Here is a tiny trained network, its code and every weight. The questions are about switching its units off for an input and a class, where a switched-off unit gives its printed mean instead of its output.

import numpy as np


def w(rows, s, z=0):
    codes = np.array(rows[::2]) - 128.0
    scale = np.full(codes.shape[1], s)
    scale[-1] = z or s
    return codes * scale


def norm(h):
    return h / np.sqrt((h * h).mean(-1, keepdims=True) + 1e-5)


def f(y):
    return np.maximum(y, 0)


def log_softmax(a):
    a = a - a.max(-1, keepdims=True)
    return a - np.log(np.exp(a).sum(-1, keepdims=True))


def net(x, mask):
    res = np.array(x, float).reshape(1, 6) / 4 @ E
    u = 0
    for l in range(3):
        y = f(norm(res) @ A[l][:, :-1].T + A[l][:, -1])
        res = res + np.where(mask[u : u + 4], y, B[l][:, -1]) @ B[l][:, :-1]
        u += 4
    return log_softmax(norm(res)[-1] @ U[:, :-1].T + U[:, -1])


A, B = {}, {}
E = w([
[95,111,180,91,154,162,136,165,141,92,43],'x0',
[77,100,148,90,119,121,124,104,96,83,118],'x1',
[119,100,120,122,118,105,125,148,168,168,132],'x2',
[124,97,26,126,35,142,90,206,175,77,108],'x3',
[77,134,120,89,69,75,196,163,135,85,173],'x4',
[154,183,115,164,159,255,93,113,58,102,89],'x5',
],0.002)
A[0] = w([
[150,191,184,164,205,90,185,52,47,169,173,67],'L0N1',
[87,122,193,88,132,147,82,110,12,17,34,89],'L0N2',
[92,19,169,55,78,3,123,114,202,98,160,2],'L0N3',
[70,149,3,150,88,39,131,200,109,71,185,37],'L0N4',
],0.0019,0.00087)
B[0] = w([
[89,187,167,113,2,126,87,63,163,106,136,237],'L0N1',
[145,98,107,174,152,75,38,172,174,110,52,225],'L0N2',
[43,180,102,134,165,97,198,86,103,188,139,252],'L0N3',
[193,125,202,120,59,161,135,74,120,147,125,245],'L0N4',
],0.0035,0.002)
A[1] = w([
[101,104,140,105,120,21,104,119,122,128,141,19],'L1N1',
[220,86,118,182,127,83,41,145,176,251,168,166],'L1N2',
[202,80,34,178,246,176,109,154,96,175,102,3],'L1N3',
[73,128,160,114,199,171,28,124,74,72,35,216],'L1N4',
],0.0027,0.00048)
B[1] = w([
[33,101,32,127,116,96,190,85,123,127,176,195],'L1N1',
[151,24,177,30,190,195,42,161,123,2,119,232],'L1N2',
[104,88,202,30,53,72,110,103,179,20,75,191],'L1N3',
[226,118,149,135,114,199,84,189,133,116,176,251],'L1N4',
],0.0035,0.0027)
A[2] = w([
[71,110,142,126,253,85,154,218,140,163,69,42],'L2N1',
[189,208,204,184,181,158,103,48,108,186,133,2],'L2N2',
[180,178,63,170,99,188,196,136,88,121,33,64],'L2N3',
[79,142,116,148,77,162,149,171,130,85,101,225],'L2N4',
],0.0033,0.0007)
B[2] = w([
[132,53,2,208,229,219,158,149,143,82,66,166],'L2N1',
[147,193,69,197,111,141,155,220,87,212,101,253],'L2N2',
[84,82,150,48,109,54,146,62,198,123,185,185],'L2N3',
[140,132,170,88,138,53,100,64,90,127,195,240],'L2N4',
],0.0049,0.0021)
U = w([
[66,142,128,86,73,35,182,63,134,158,191,201],'0',
[83,41,48,141,235,126,179,135,163,106,74,1],'1',
[180,221,127,254,140,187,118,186,67,229,83,78],'2',
[223,92,161,100,134,181,31,168,129,48,98,204],'3',
],0.0078,0.0011)

Each question gives the input, the list of numbers given to net, and the class t.
The units are the neurons (one row each of A and B). Each row of codes is followed by its name. A weight is (code - 128) times the scale printed after its matrix; where a second scale follows, it is the last column's (A, B and U).
mask holds one flag per neuron, layer by layer. A switched-off neuron (its flag False) gives its mean, the last column of its row in B, instead of its output. The means were averaged over made-up inputs and are rounded, as every weight is.
A unit's drop is (log p(t) with every unit on - log p(t) with that unit switched off) / (log p(t) with every unit on - log p(t) with every unit switched off).
The circuit of an input: a set's keep is (log p(t) with only the set's units on - log p(t) with every unit switched off) / (log p(t) with every unit on - log p(t) with every unit switched off). Starting from all 12 units, units are removed one at a time, each time the one whose removal leaves the highest keep (on an exact tie, the one counted first), for as long as the keep stays at least 0.8.
circuit, biggest first: the units of the circuit, biggest drop first
top k neurons: the k neurons with the biggest drops, biggest first
k most important neurons of layer l: the k neurons of layer l with the biggest drops, biggest first
drop when u is switched off: that unit's drop, to one decimal
input [5,8,-2,5,0,-5], class 1: circuit, biggest first -> (L0N1 L2N1 L0N3)
input [0,-1,0,5,7,7], class 0: circuit, biggest first -> (L2N3 L1N2)
input [-7,8,0,6,5,7], class 0: top neuron -> (L1N2)
input [-6,-8,-3,7,1,-6], class 3: top 3 neurons -> (L1N2 L0N4 L0N1)
input [-4,-3,4,2,-3,-5], class 1: 2 most important neurons of layer 1 -> (L1N2 L1N4)
input [6,1,-6,-5,-6,-7], class 2: top 2 neurons -> (L2N2 L1N2)
input [7,4,5,-7,6,3], class 3: top 2 neurons -> (L1N4 L0N3)
input [8,-2,-3,-8,4,-3], class 1: 2 most important neurons of layer 0 -> (L0N4 L0N2)
input [7,-4,-3,-3,4,-1], class 1: top 4 neurons -> (L2N1 L0N4 L1N2 L1N3)
input [4,6,-6,-4,3,-5], class 1: top 2 neurons -> (L2N1 L0N2)
input [0,2,-5,8,3,4], class 0: top 3 neurons -> (L2N3 L1N2 L2N4)
input [8,-6,-8,-2,7,-7], class 1: circuit, biggest first -> (L2N1 L0N1)
input [2,8,5,-5,-7,6], class 2: top 3 neurons -> (L2N2 L1N2 L0N1)
input [-3,-5,-8,1,5,5], class 0: circuit, biggest first -> (L2N3)
input [8,6,-2,6,-2,-7], class 1: top 3 neurons -> (L2N1 L0N1 L0N3)
input [-6,-1,1,-2,4,2], class 2: 2 most important neurons of layer 1 -> (L1N3 L1N1)
input [8,5,1,-6,0,7], class 2: top 4 neurons -> (L2N2 L1N2 L1N3 L0N1)
input [2,2,-5,-2,-2,2], class 2: top 4 neurons -> (L0N1 L2N2 L1N2 L1N3)
input [-4,-5,-7,-3,0,-2], class 2: top 2 neurons -> (L2N2 L1N3)
input [1,4,7,-5,-6,-7], class 1: most important neuron of layer 0 -> (L0N4)
input [-8,2,7,-8,-5,-1], class 2: drop when L2N2 is switched off -> 1.5
input [-3,-4,5,-3,-5,-3], class 3: drop when L1N2 is switched off -> 3.3
input [-1,-8,8,0,-4,-4], class 3: drop when L1N2 is switched off -> 1.6
